Each name stands for a flat space through zero: a line, a plane or more. A row that begins with a name and a colon came from that space; any other row is followed by the name of the space it lies nearest, among the names in its block.
zuteppobef: [-20  -9 -33 -22   3 -20 -29   4 -24  -7   8  -1 -19   2 -34 -23  -8  -9
 -28  -9 -28 -12 -11  16  12 -46  22  11  15 -50 -15   0]
kotvibiz: [-27 -15  14 -41  11   4  12  -9  42   1  -8  -6  46 -24  -1  -7   6  -5
 -34 -27 -12   3 -27 -31  18  -8  38 -13  -1 -34  28  15]
zugasked: [  8  49 -18  15 -12 -19 -37 -12  -9  -9  -5 -10 -22   5  23  28 -19  -8
  17  -7  23 -18  25   0 -15   6  -8  -9   1  18   1  27]
lanimava: [-54   0 -47  32  30 -36 -40 -10 -22 -33 -63  43 -61  10   7  10 -59 -11
  -3  41 -35 -47 -31  -9 -18 -46  43 -28 -30 -23 -21 -18]
ligteda: [-52  -6  18  17   3 -20 -18 -24 -19  -7 -55 -19  24 -30 -15  -7 -21  -5
  -6 -15   5  30 -10 -30  -6  -8  27  -6 -14 -36  10 -16]
kogvub: [ 34 -30 -10 -21  13  15  50  25  36 -17  19  25 -14  17  27  19  -6   3
  29  36  10   0  -1   3   5 -11  -3   1   9  14  33 -16]
kogvub: [-51   8  -3  25  25 -23  -3  -2 -31 -16 -19  24  59   6 -33 -14 -21  28
  16 -73   6 -10  16   8 -20  80 -23  13  25  29 -39  18]
ligteda: [ 41   4  16   3 -23  13  18  -2  35  41  17  -7  20  -1  11  -5  55  11
 -14  41  -3   5 -28  -1 -11  30 -28  -8  -1  41   4  30]
zuteppobef: [-18 -11 -11 -55  15  16  43   2  64  -9  26  29  34   6  -2  16  -6  -7
  22  -8  19   4  -1   5  23 -18  -2 -23  17  26  -8  -2]
kogvub: [-20 -43  28  19  17  24  60   3  15 -22 -29  29   6  -4   5  11 -24   1
  58  21  25  27  18  -1  18  17 -14 -10 -18  47  -3 -55]
zugasked: [-19  50 -54  24  -5 -38 -43 -15 -13 -17 -14  23 -35  22   0  27 -36  -8
  40  15  22 -33  21  26 -21  -1 -26 -22  11  51 -45  25]
ligteda: [ 37  -4 -15 -22 -19  17   2  12   7 -10  37   1 -55   7   3  -7   7 -22
   4   0 -10 -46  40  41  61  -5  -9   5   2  32 -12  17]
lanimava: [-22 -22 -22 -34  45  31  36  27  20  -7  42  64   0  39 -12  -2 -11   9
  -2  -7 -29 -24 -17  23   5 -30   3  -8   4   1 -50 -38]
kogvub: [-10  23   5   0 -15  -9 -23 -18  -5  17  -4 -26  14 -11  -7   5   6  -5
  -7   2  15  32  -8 -13 -18 -24   1  -6  -1 -20  -1  -1]
ligteda: [ 28  36 -23  13   1 -21 -32   9 -15  23  19  -1   9  23   9   3  22  25
 -30   5 -15 -14 -32  -5 -61  17 -10  10  17 -16   2  37]
zugasked: [ 33  -6  41 -19 -18  28  11   1  17  15  18 -37  10 -22  17  -7  31  -8
 -27 -19  -2   8   9 -16  30   9  13   9 -12 -17  38  10]
zugasked: [-17 -21  -6  -5  33  29  29  15  19   1  16  58  -3  25  -5 -12   3  10
 -11   3 -39 -43 -20  18  12  11  -2 -15 -14  32 -50 -15]
lanimava: [ 23 -47  33   1  -6  22  49  10  20   3  -4  -1  13 -16   1 -20  27   5
   4  12  -6   5   2   2  35  42  -9  10  -5  29  23  -2]
lanimava: [  6  -2   0 -21  -4  11   7   8 -10   6  33 -10   4   7 -19  -3   6  -2
   7 -11  13  30  14  15   4 -29 -12  14  16 -17 -11 -23]
lanimava: [ 47 -23 -18 -46 -34   4  27  15  11  -8  50 -24 -23   0 -21  -4  13 -20
  38  15  34  28  45  43  50 -34 -29  24  41  13  17  -2]
kogvub: [ -4  89  22  42 -21  -5 -42 -41  20  31 -22 -17  31  -7  41  39  12   4
   4 -12  34 -11   4 -29 -45  60 -27 -41 -25  67 -19  53]
zuteppobef: [-24  10  -5  -7  14  -6   5  -9  27  -8 -15  15  22  -1  12  20 -17   1
  10  -3  12   1 -11 -18 -14  -1   9 -21  -1   7   4   3]
kogvub: [ 15  24  32  39  18  12  -1   5 -10  18  -7   3  30  10  36  14  11  31
 -17 -15  -4   1 -20 -34 -59  52  -3   3 -18  -2  16   3]
zuteppobef: [-18 -17 -23 -27  34  -2   8  13  19 -24   0  32  -8  11  11   6 -26  -1
 -15  -6 -25 -29 -21 -10   2 -29  38  -7   0 -35  13  -7]
ligteda: [-16 -14  22   8   7  25  11  -1  -7  -7  -6   8 -12  -5  -3  -7  -9  -8
   4 -15  -8  -7  18   6  30   3   5  -4 -23  11 -21 -28]
kotvibiz: [  1 -37  12   5  18  10  25  22 -16  -8   8  19  19   4 -20 -37  12  20
 -17 -40 -33 -28   5  16  22  61  -5  27  10  10  -9   8]
zuteppobef: [ 24 -44 -33 -34  18  -6  48  37  14 -18  37  31  12  26 -18  -9   1  18
  23   8   0   3  -3  27   1   3 -18  27  49   2  14  -3]
kotvibiz: [  9 -42  34 -15  -2   9  30   4  20  23  -5 -18  48 -24 -10 -30  42  13
 -39   6 -21  29 -42 -26   3  15  16  12   1 -33  39   4]
zugasked: [-17 -13  29  23  -4  -9  -5  -9 -26  -6 -35 -23  20 -25 -10 -16  -4   3
  -3 -28   3  16  11 -15   7  34   8  14  -6 -12  17  -1]
zugasked: [-35  26 -25   2  -8 -10 -38 -17 -16   5   4  11 -15   5 -34 -16  -3 -13
  -8 -19 -15 -35  13  33  22  -3 -13 -14   0  30 -72  19]
kotvibiz: [ 14  36 -23   6  12 -10 -21  10 -15  -9  16   7 -14  27  24  29 -22   9
  11  -7  13  -6   6  -3 -44 -12  -3   4  10 -15   5   0]
ligteda: [ 61 -14  10 -17 -16  26   3  21  -4  42  49 -23 -23  10   2 -20  55   5
 -49  43 -33  16 -35   4  -9 -44   4  21  -4 -49  17 -12]
kotvibiz: [  6  43  18  23  11  10 -14   2 -23  -7   7  -7   7  13  31  33 -23  10
  18 -41  29   9  30 -16 -37  20  -7   6  -8  -4   7 -13]
ligteda: [ 33  -2 -53 -16   5 -44 -12  22  -5 -10  13   1  -7  20   4   6  -3  16
  -6  27  -5  -3 -29  -1 -43 -21   7  22  44 -45  46  29]
kogvub: [ 29  18 -39 -27  16 -18   7  20  33 -14  28  22  15  26  28  24  -5  16
   3  -8   6 -31 -11  -3 -29  18  -2   3  36   5  31  46]
ligteda: [-23   3 -26 -11   7 -26  -7  -3  -1 -34 -14   6  -2  -1  -4  14 -39  -9
  29 -19  22  -5  23   4   7  -8   7  -1  19  -1   9   6]
zugasked: [-16 -30 -15   7   2 -17  19   0   1 -13 -22  17   2  -3 -22  -9  -9   2
  27  26   5   8  -3  13   8   6 -12   0  12  23  -8  -7]
ligteda: [-22  25   4 -30 -11   6 -18 -16  -2  -2  17 -27   3 -10 -11  16 -18 -24
  12 -30  34  36  30  -1  14 -56   7  -7   3 -28  -9 -23]
zuteppobef: [-32  46 -15  10  25 -12 -29  -4 -15  11   9  20  37  24  -4  12 -10  23
 -14 -36  -2  -4 -20 -10 -60  10  -6  -8   9 -11 -37   8]
kotvibiz: [-40  15 -46   6   3 -32 -21 -15   4 -24 -24  31 -20   7 -16   6 -33 -12
  27   6   4 -39  11  24  13   2  -9 -24   8  47 -44  23]
kogvub: [-44  32 -32 -21  -2 -44 -60 -22 -12  -5 -17 -20  18 -14 -22  -6 -17 -10
 -35 -39  -8 -10 -15 -14 -10 -29  33  -6  17 -54  -1  38]
zuteppobef: [ 23   3 -11  26  14   2  -7  17 -16  15   8  22 -18  26  13  -5  15  22
 -24  29 -34 -25 -34   1 -40  11  -3   6  -8  -5  -9   2]
zugasked: [-35 -28 -42 -21  12 -25   2   6 -10  -7   2  23   3  11 -49 -20 -11   2
   4  17 -13  12 -23  23  -2 -44   0   5  29 -22 -31 -18]
kotvibiz: [-26  11  30  28 -25  -3  -3 -35   9   9 -43 -19  18 -31  -4   5   2 -13
  26   9  31  24  16  -9  14  28 -18 -24 -21  51 -13   4]
zugasked: [-24  45  36  60  -7  21 -29 -25 -33  48 -13  -1  10   6  -6   1  21  11
 -10  11  -2  20 -14  -5 -45  17 -30 -22 -42  32 -72 -26]
kotvibiz: [  8   1   3 -59  22  26   4  17  23  -8  43  -4   3   6  21   9  -7  -8
 -38 -44 -16 -10  -4 -19  14 -50  47   5   1 -71  33 -10]
lanimava: [ -6  -6  23  21   0   6   8  -8   5   5 -25  -1   9 -11  10   0   4   3
   0   9  -1   5  -8 -15  -3  22   2  -9 -20  14   5  -4]
lanimava: [  5  10  -8   2  27  -2  -1  10  22   3   0  29  19  15  28   3   7  22
 -36 -13 -34 -50 -37 -20 -29  40  18  -8  -4  -1  11  37]
ligteda: [ 44   2  20 -55 -32  45  45  -1  62  34  65 -20  14   0   6  18  43 -17
  22  35  42  53  11  12  25 -46 -32 -14   9  29   2 -17]
zuteppobef: [-24  43  -5  34  11 -14 -41 -17 -12  18 -25   9   6   8  14  13  -4  12
 -25   8 -15 -13 -36 -25 -55   4   9 -22 -22  -8 -22  10]
zuteppobef: [-40   0   2 -35  25  -4  24  -4  31 -39  -8  10  47  -8   8  27 -45  -4
  35 -59  40  15  27 -20  10   4  16  -8  18  -5  24  -6]
zuteppobef: [ -4  12  13   4 -11   8 -19  -8 -17   7   3 -18  -9  -8  -6  -7   4  -9
 -13 -17  -4   0  13   3  14  -6   3   2 -11  -8 -13  -2]
lanimava: [-13  38 -13  -4 -26 -22 -43 -20 -26  -2   4 -34  -4 -10 -22   4 -11 -17
  14 -30  30  15  37  15   8 -15 -13   4  17  -2 -18  15]
kogvub: [-18 -20  40  30  23  22  29  -4  10 -10 -44  13   4 -10  34  19 -21   3
  15  19   5  19 -12 -38 -13   4  22 -17 -43  -2  24 -47]
zugasked: [-17  31   2  49  -1   9  -9 -16  -6  20 -15  28 -11  17   2  11   3   6
  22  31   4 -12  -3  14 -25  25 -38 -29 -27  72 -68  -9]
kotvibiz: [ 50  -3  32 -11 -15  23  17  11  14  16  28 -27  15  -8  20  -6  37   6
 -20 -17  -1   1   9  -8  13  34  -5  18   2   0  37  23]
kogvub: [ 30  13  12  13   3   7  -4  14 -19  23  23  -9  18  14   8  -3  25  24
 -22  -9  -8  11 -15  -8 -42  21 -11  20   7 -20   9   4]
kotvibiz: [-28  26  35  12   2  15  -6 -20  -1  -6 -17 -13  19 -15  15  21 -21  -8
  16 -41  29  16  30 -21   3  13   4 -14 -23  10  -5 -16]
lanimava: [ 15  -3   3 -40  20  39  47  21  47  11  60  36  34  27   6   5  22  14
   0 -22  -3 -15  -2  16   8  19 -21  -5  15  35 -23   3]
lanimava: [ -4 -11   1  10  13  -3   1   4   0  -3 -15  12   1   0   7  -7  -1   8
 -17   3 -22 -19 -19 -10  -7  16  14   0  -9  -7   8   6]
[-31 -11  48  16 -12  15  13 -28  15  19 -38 -17  34 -34  -8  -9  15  -7
  -2   5   9  33  -9 -23  15  16   2 -20 -30  19  -6 -15]	ligteda
[  0 -19  -6 -39  10  15  58   4  74  -5  16  33  31   6  11  21   3  -1
  34  24  25   8  -8   1  14   0 -14 -25  14  49   6   1]	zuteppobef
[ 11   8  -8  -5  -2  -8 -19   9 -22  12  21 -12   7   7 -14 -16  16  10
 -27 -18 -16  -2  -9   6 -15   0   0  20  16 -30  -2  14]	kogvub
[  1  26  42   2 -33  30   9 -29  32  28   4 -24  19 -22   6  12  26 -18
  18   2  36  25  24  -1  26  15 -28 -28 -23  61 -23   3]	zuteppobef
[-19 -32 -26 -29  27  -9   7  15   4  -7   6  23   4  10 -19 -17  -6   6
 -28   7 -35  -6 -40  -2  -6 -41  31   5  13 -54   3 -13]	kotvibiz
[-24 -39   7   5  33  14  19  23 -34 -14   4  27   3  11 -27 -29 -12  15
 -12 -33 -33  -9   0  13  10   9  10  23  -1 -25 -23 -38]	kotvibiz
[ 45 -13  15  10   3  25  29  24  -2  12  28   7  -6  18  16  -1  23  17
   1  16  -6   3  -2   7 -13  21 -19  17  -1  12   9 -12]	kogvub
[ 50  67  -3  -1 -21  -5 -35  -6  17  39  33 -29  13  13  39  29  35  11
 -28  10  13   2 -23 -22 -59   3 -11  -7   6  -8  24  48]	kogvub
[-32  23 -25 -14  29 -12  10   4   7 -33   7  29  25  22   5  39 -52   6
  53 -35  45  14  25   0 -28  -7 -10  -7  26  10  -9 -17]	ligteda
[ 21 -27   6 -10  -7   4  25  13  -3 -15   9 -10  -3  -5  -6  -7   0  -2
  21  -7  13  12  26  13  26  11  -9  21  16   4  23  -6]	zuteppobef
[  2 -55 -28 -21   2 -28  35   6  36 -34 -34  12 -13 -14   3   2 -20 -11
  28  55   6   5 -16  -6  24 -22  20  -4  16  -3  55   2]	zuteppobef
[-20  61  25  22  45  31 -11   3   1   9  15  33  39  31  45  36 -16  28
 -17 -64  -3 -25  -8 -33 -63  42   4 -18 -26   4 -27  -5]	zuteppobef
[ 17 -15 -20 -19   4  10   4  20  -6 -10  31  14 -35  16  -8 -13   0  -6
  -7  -3 -23 -32  12  29  30 -16   2  12   8  -3 -14  -2]	kotvibiz
[-27  28  -7  21 -16 -20 -32 -28  -8  -8 -35 -10 -17 -13   1  15 -23 -18
  22   7  22   0  18  -2   3  -7  -3 -21 -13  23 -16   6]	lanimava
[-18  27 -30 -25  -2 -32 -34 -13  11  -6  -4 -10  11  -5  -2  10 -13  -8
 -15 -14   4  -7 -13 -13 -12 -27  22 -10  18 -32  13  33]	kogvub
[ 11 -21 -29   0   1 -27   1  16 -24  -8   6   2  -2  10 -25 -16   1  13
   6  11  -5   8  -6  18 -14   0 -11  27  34 -17   8   4]	zuteppobef
[ 45   8 -29 -27   2  -4  28  22  37  -4  43  17  13  28  20  25   8  14
  28  14  25  -3   2  12 -22  13 -29   6  39  29  22  26]	kogvub
[ -7 -55  -4  -9   8 -13  31   8   9 -24 -30   5  -4 -15  -6  -9 -15  -4
  14  30  -2  17 -12  -9  18 -17  21   7   6 -22  41 -20]	ligteda
[  7  15 -41 -42  23   2  -4  23   7  -3  57  27  -2  37  -5   7  -5   8
 -13 -21 -13 -23  -8  19 -15 -33   2   7  30 -25 -19   5]	lanimava
[ 48 -18 -19   1   0  17   5  30 -11 -11  33  22 -66  22   9 -19  11  -3
 -14   8 -43 -73  20  42  42  20  -6  18  -3  27 -13  17]	ligteda
[  3  14   9  25 -10  -3 -34  -5 -39   9  -9 -21 -22  -5  -3 -12   4  -2
 -22  -9 -15  -6   5  -1  -4   0   7  10 -15 -22  -7  -1]	zuteppobef
[-15  41 -26  -4   3 -23 -39  -6 -20 -11   7  -6   0  10  -2  16 -25  -2
   3 -36  14  -8  17   2 -20 -11   2   1  17 -17 -10  16]	ligteda
[ 24  21 -28 -13 -22 -21  -9  -5  25  -4  11  -4  -5   1   6   9   8  -7
  15   7  17 -27  16  18  13  24 -21  -7  24  46   5  55]	ligteda
[-26   1 -28 -26 -10 -18 -27  -7 -19  12  17 -11   2  -1 -51 -23   7 -10
 -18  -2  -9  18 -11  21   6 -53   1   5  22 -35 -35  -4]	zugasked
[ -1 -17  50  -3   5  62  42   3  16  19  23   9   4   1   2  -1  17  -5
   6   1   2  23  11   4  27  -9 -11 -11 -34  23 -31 -55]	ligteda
[ 26   3  11  -2  -4  11 -10   4  -2  17   8 -19 -18  -1  21   3  16  -2
 -32  23 -17   8 -24 -20 -15 -34  23   3 -17 -46  29 -10]	kogvub
[-17  17   7   1  30  21   8   4  14  13  12  30  22  21  14  15  -1  16
 -13  -7 -11  -3 -28 -16 -37  -4   4 -17 -15  -4 -24 -19]	lanimava
[-35  16 -16  -1  -3 -32 -16 -27  24   5 -38  -2  23 -13  -1  17 -11  -5
   6  31  17  23 -34 -27 -30 -26  12 -30   0  -6   7  11]	kotvibiz
[ 24 -17 -22  -6 -17 -24  -9   6 -10 -16  -6 -17 -32  -8  -3  -8  -3 -10
   3  20  -2  -7   8  10  18 -13   7  17  16 -16  33  17]	lanimava

Rows lie near named flat spaces through zero. A row that begins with a name and a colon came from that space; any other row is followed by the name of its block's space that it lies nearest.
ruritovu: [ 14 -39  41  -2 -36 -33 -42  41  -5 -16 -12 -26 -76  14  13  15 -25 -11
  12 -27  35  12  49 -70  44  -9  46  37  23   5 -13  17]
sazepek: [-22   3 -20 -34 -10  35   7 -37 -39   0 -66  65  -3  -9 -24 -24  18  -8
 -31  26 -36 -23 -59  30 -17  -2   5 -16 -32   9  32   5]
sazepek: [ 26   9   0 -30 -15   1 -20   4  -5  -8  -9   0  -4  20  22 -43  -7  -7
 -36 -14 -10 -29  18  -8  -6  -5  17 -33 -22 -12   2   8]
novablag: [ 12   0   6  26  22 -14   5   9   8  -7  10 -25  22  -2  10  18 -15   5
 -16 -15  -7  19  -3  15 -18  15 -15  -8   5 -13 -27  -3]
ruritovu: [ -9 -16  13   4   6  -7   7 -18  -2   8   7   4  -1  -3  -1  28   1   0
  16   4  -2   4  -5  -5   7  13   2  25  11   2  -5  -2]
nuzelnid: [ -8  -2 -10  26 -22  11  11  12  -6  20  18 -11  16  11 -13 -14  15  26
   4  -2  -6 -18   8   6  23   2 -10  12 -10 -14  19 -11]
novablag: [ -4  -9  25 -11  21 -27  -5 -43  11 -18  51 -35  38  24  33  14 -17 -15
 -25   0 -24 -36  11   9  -3  28  -4  34  16 -13 -37  -6]
ruritovu: [ 16  -2  17 -21 -13 -28 -20  15  34   7  13 -24 -14  -1  13  -9   6  12
  11 -25  12   8  22 -24 -10   4   7 -12  -9 -15  -7  21]
nuzelnid: [ 27   5 -15  60  41  35  34   1 -51  -1 -20  19  31   6   2  27 -28  -7
 -21   7 -18  16 -12  32   1   7 -13 -32   9   2  -7 -34]
nuzelnid: [ 17  -8 -13  17 -20  15  23  15   2  51  14  25  -1   6   0  -8  22  20
   5  -8  19  -2  21 -11  19   1   7   6 -17  -2  15 -16]
tutigad: [-23 -18 -13   1 -27  21   9  -9 -29  11 -20  37  -6  10 -12 -14  12  -6
 -39  15  -7 -29 -19  10  20   0  11  44 -13  10  10 -14]
novablag: [-32 -11   8 -47 -35  -8 -12 -21  19  15  15  14 -33  -2 -11 -10  31   0
  42  16  18 -23   9 -32  25 -10  19  44   2  14  25  14]
tutigad: [ 13   8 -14  -9  15   3   6  -6   7  -3   5  15  22   5  22 -15  -6 -20
 -55  -1   0  -9  -6  22 -25   3  -2  -3 -10   5 -27  -9]
tutigad: [-34  17  -2  34  13 -22 -10  25  28 -40  29 -69  27 -13 -18   9  -9  12
  12   0  -3  20 -12  25 -10  -4 -40  14  22  -9 -16   7]
tutigad: [-49 -10 -18  19 -12  -3  15   7  22   7  28   1  11 -10 -18   6  20  -2
 -20  17  21  -1 -20  21   8  -2 -17  82   9  19 -16 -14]
sazepek: [ 26  23 -32 -30  -9  14  12  -5  25  32  31  27  35  18  30 -61  22  -4
 -61  -6   5 -40  16  19 -23  -3   0 -19 -40  -6  -6 -13]
novablag: [-20 -18  36  25  31 -25 -10 -28 -21 -47   5 -48  19   7   2  50 -37  -9
   2   3 -37   1 -18  13   3  26 -12  26  35 -11 -29   2]
novablag: [-21  -1  -4  15  -9   6   3   9  -5  -2  -2  -6  -7  -7 -22   7   7   9
  27  10   4   6  -6  -1  17  -8  -7  14   9   5  17  -1]
nuzelnid: [ -6  18 -27  39   7  18   6  40  -2 -20  19 -11  -1   0  -4  -4 -15 -18
  -4  15  36  12  19   4  22 -33  -9  17  27  27  -7 -24]
sazepek: [ 18   9   8 -47  -6 -19 -32  10  24 -20   1  -7 -27   3  26 -26 -10 -23
 -14 -11  21  -4  25 -26 -13 -16  22 -15  -1   7 -15  19]
novablag: [ 33  11  -6 -47  14 -20 -26  36  40 -15 -46  33 -53 -34  24  -8 -12 -38
 -35 -19  51  59  -4 -20 -56 -24  23 -35  -7  29 -39  27]
tutigad: [  1  13 -37  28  -7  19   8  31  -5 -12  25   0  27  23  18 -41 -12 -23
 -86   4  17 -29  14  27   9 -18  -6  30  -4  13 -26 -33]
tutigad: [-24  -9  10 -17   9 -17   4 -26  21   7  -3   7   1 -22 -11  26  15   4
  18   6  -5  17 -31   8 -22  15  -9  20   1   2  -7  14]
sazepek: [-27  18  -4 -40   7  -3 -10 -17  22 -16  -5   7 -16 -25 -16   0  13 -11
  43  22  10  12 -17  -4 -15 -18  -5  -5  10  20  14  19]
nuzelnid: [ 27  -8 -10  22  15  20  25   3 -20  25 -14  40  -3  -1   9  18  -6  -9
 -12   0  13  17   4   0   3   2  10  -7  -1  12  -7 -21]
nuzelnid: [ -3  15  -6  -8   8  -2  -5   3  14 -12   8  -9   3  -6   0  -6  -1  -5
  10   5   7   5   2   2  -8 -10  -7 -11   6   5   0   4]
tutigad: [-31  -4  -9   1  -9  -3  -2   1   6 -11  -3   0   5  -6 -12  -6   7  -5
 -28   8  -2  -6 -24  18  -5  -1  -9  37  -2   6  -9   0]
tutigad: [ -4 -23   9 -48 -39  -4 -13   0   7  28 -28  47 -65 -10  -6  -6  25  -6
  23   1  32   3   8 -47  16 -12  40  25 -10  20  20  18]
sazepek: [  1  -8  16  16  -1 -14 -13  14  -4 -19   5 -31 -10   6   2  13 -18   0
   9  -8   2   6  14 -13  14   0   3   8  17  -5  -8   3]
ruritovu: [ -7  14  -7 -17  20 -18  16 -20  54  24  35  -4  38 -21   3   5  27  16
  10  -3  -1  14 -19  25 -45  17 -29  -6 -14 -10 -14   8]
novablag: [ 13  20 -28   7   0  29  15  -1 -14   7  18  15  30  21  12 -36   1  -7
 -34  10  -4 -34  14  19   7 -10  -4 -14 -12   2   8 -25]
sazepek: [  0  14  -4 -28 -11  17 -11 -17 -24 -11 -33  12  -1   6 -10 -30   5   5
   2   7 -32 -25 -15   6  -4  -5   4 -43 -20 -10  34  13]
nuzelnid: [ 32  19   3 -29  18  -7   2 -13  27  19   6   4  11 -10  14  -6  10  12
  27 -13  -4  13   7  -4 -34   7  -4 -61 -17 -14   6  15]
nuzelnid: [  0   8  24 -48  15 -32 -34 -14  24 -39 -10 -22 -17 -11  14   3 -15 -19
   7  -6  -4  11  -6 -12 -32  -1   6 -21   9   0 -19  32]
ruritovu: [ 25 -10  27 -23   7 -22 -15  -8  12   1   8  -8 -19   5  25  14 -12  -8
  15 -15   8   5  26 -31  -2   8  20 -10   8  -4 -14  12]
ruritovu: [  0   8  -7  -5  17 -10  -6  14  24 -18   9  -1  -9 -12  13   6 -11 -26
 -16   3  30  22   3   0 -15 -14   0  14  16  22 -30  -1]
ruritovu: [-22   7 -10  11  -6   7   4   1  -3  -5  -2 -10  16  -4 -20  -8   9  13
   2   7 -15  -6 -19  20   0   0 -18   3  -5  -6  13   0]
novablag: [ 10  15 -19  44  17  16  17  19 -10  -4  11 -14  35   6   1  -3 -12   5
 -23  -2  -6   4   0  29  -3  -1 -22 -17   1  -7  -8 -21]
novablag: [ -7  -1   3  -5   5  15 -16   3 -43 -39 -66  21 -39 -11 -18  11 -23 -23
   5  15  -7  17 -24  -6   5 -18  15 -19  13  20  13  10]
nuzelnid: [ 55  25   3  35  54   9  12   3 -20 -14  -8 -22  39   4  19  16 -36   6
   3 -18 -29  25   7  22 -29  12 -19 -94   2 -24 -10  -8]
ruritovu: [-19 -30  34  21   7  18   7 -58 -79 -14 -23   2   1  23 -19  46 -20   3
  42  25 -57 -33 -14  -4  50  24  10  16  25  -9  32 -11]
sazepek: [-24   2  18  19   4   4  -6  -9 -28 -23 -22 -29  -7  -9 -37  29  -6  23
  74  12 -29  12 -16  -4  20   0 -13 -21  20 -11  38  13]
tutigad: [ 20  -2  -6   2  22  -1  29 -11  30  44  45  24  12  -5  22  23  12  -6
  16   1  34  15  23  -8  -4   6   1  16   8  14 -19 -20]
sazepek: [ -7  -4  -2  -3   5   0   6  -4   5   5  -5  14  -6 -11  -4  12   5  -5
   5   6   9  13 -10   1  -5   0   0  12   4  10  -4   0]
ruritovu: [-17  34 -25  -2  21  -1  -8  18  26 -40   7 -17  16 -17  -2 -17  -9 -22
 -24  13  14  15 -17  29 -30 -24 -24  -6  11  18 -20   2]
[-66   2   0  36   8 -19   0   0  15 -36  14 -56  35 -20 -39  24   4  19
   9  13 -25  13 -49  44 -11  11 -48  45  18 -10  -9   7]	tutigad
[-22  34 -41   3  -3   6  14  20  44  11  16  -6  41 -21 -20 -39  33  22
 -21   1   2   7 -30  46 -40  -8 -42 -14 -29  -7   4   3]	ruritovu
[ 22  -7  20 -27  -6 -30  -3  -8  43  36  25 -10   1  -3  17   2  20  24
  21 -27   4   7  18 -20 -20  21   4 -15 -19 -23  -6  19]	ruritovu
[ 35 -19  24   2  -3 -16  13 -22   7  49  17  -7  30  16  19   6  14  39
  -4 -35 -33 -13  10  -1 -13  46  -1 -25 -33 -47  -2   4]	novablag
[ -5  15 -10 -16   5 -29 -13  32  65 -10  36 -21  -7 -18  15  -9   4 -16
 -12  -8  50  27  15  -6 -25 -18  -7  23  11  18 -37   9]	tutigad
[-24  -6  -7 -22   4  -8  -5  -4  17 -13  -8  24 -18 -17   1   7   2 -31
 -27  15  25  11 -21   4 -14 -10   7  45  10  31 -26   2]	sazepek
[  49   57   -9  -46   43   13  -15  -25   -1  -37   -2   -9   36   13
   36  -45  -25  -21  -14    0  -31  -22   12   19  -46  -12   -7 -117
  -13  -13    3   10]	ruritovu
[-10  15   6 -12  -8 -29 -39  40  32 -48   5 -52 -21  -8   2 -18 -15  -9
  -3 -12  20  15  12 -13 -10 -22  -3  -1  14   2 -17  24]	ruritovu
[ 36 -25  30   6  26   0  11 -41 -44  12 -47  21  16   8  14  34 -19   9
 -23 -20 -56   4 -27  13 -24  46   8 -44 -19 -30  -9   4]	nuzelnid
[-21 -10 -20  -3 -54  20 -18  32 -30 -14 -30  19 -33  18 -12 -50   3 -15
 -58   7  11 -37   2  -7  35 -27  23  41 -14  15  15  -6]	tutigad
[-42  25 -36 -10 -12  26  -6  17   1 -31   9  14 -22  -7 -19 -27   4 -34
   8  43  40 -12   4  -1  27 -52   1  39  26  49  16 -13]	novablag
[ 17  32  -7 -24  -8 -11 -29  30  25 -26   0 -35   1   2  10 -48  -5   4
 -12 -18   0  -4  16  -2 -23 -18  -6 -54 -16 -16   3  22]	ruritovu
[-15 -19  12 -22   6  -1  12 -45  -8  20 -23  35   0 -13 -11  25  17   4
  11   9 -23   1 -37   8 -14  23   3  11 -10  -1   6   8]	tutigad
[  3  -7 -11  28  -1  17  26   0 -10  28  26  15  13  11   2   8   6   3
   3   8  12 -10  16   1  26   1   0  25   6   7   3 -27]	tutigad
[-20  15   4 -19  -5 -12 -27   4  10 -42  12 -36  -5   4   0 -18 -10 -13
   6   8   0 -15   7  -5   5 -17  -3   5  15   4   0  12]	sazepek
[ 15  21 -15 -67   5 -15 -10  -1  63  13  25  29 -15 -15  32 -29  18 -30
 -14   0  49   7  18 -16 -37 -20  14  -4  -9  26 -24  12]	sazepek
[-14 -32  50 -28   4 -42 -23 -34   8 -14  -8 -21 -23  -6   3  43  -8   0
  27  -9 -17   9 -12 -24  -5  28  14  26  15 -10 -16  29]	novablag
[ 24   8  -7  16  21   7  -1  21 -16 -19 -38   8  -4  -8   5   4 -24 -12
 -29  -9  -2  28 -12  12 -23  -5  -1 -40  -2   3 -15   0]	novablag
[ 34  37 -32  -1  18  16  19  29  39  29  33  17   3 -14  13 -15  13  -2
  32   1  51  28  36 -10 -12 -29  -6 -43   1  19   5 -12]	nuzelnid
[-38  12 -14 -18  -6  -3  -7  -3  26 -20  42  -9  -3   0   0 -12   6 -26
   6  28  31 -19  12  -4  17 -26  -2  55  25  30  -7  -7]	novablag
[ -3  -9 -30   1  -1  17  29  -9   4  33   0  57  21  -1  11 -12  17 -16
 -76   7  11 -11 -24  31 -19   8   0  40 -24  16 -25 -24]	sazepek
[  6 -13   8  18 -14  14  11  -6 -31  24 -25   7   0   4 -20   7  10  32
  26  -7 -29  -3  -9  -2  15  15   0 -23 -16 -22  34   1]	novablag
[ -8  16 -38  27 -27  25  15  58  15  31 -16  20 -24 -28 -39 -18  32  27
  37   2  41  38  -1  -5   9 -33 -12 -12 -12  14  37  -2]	novablag
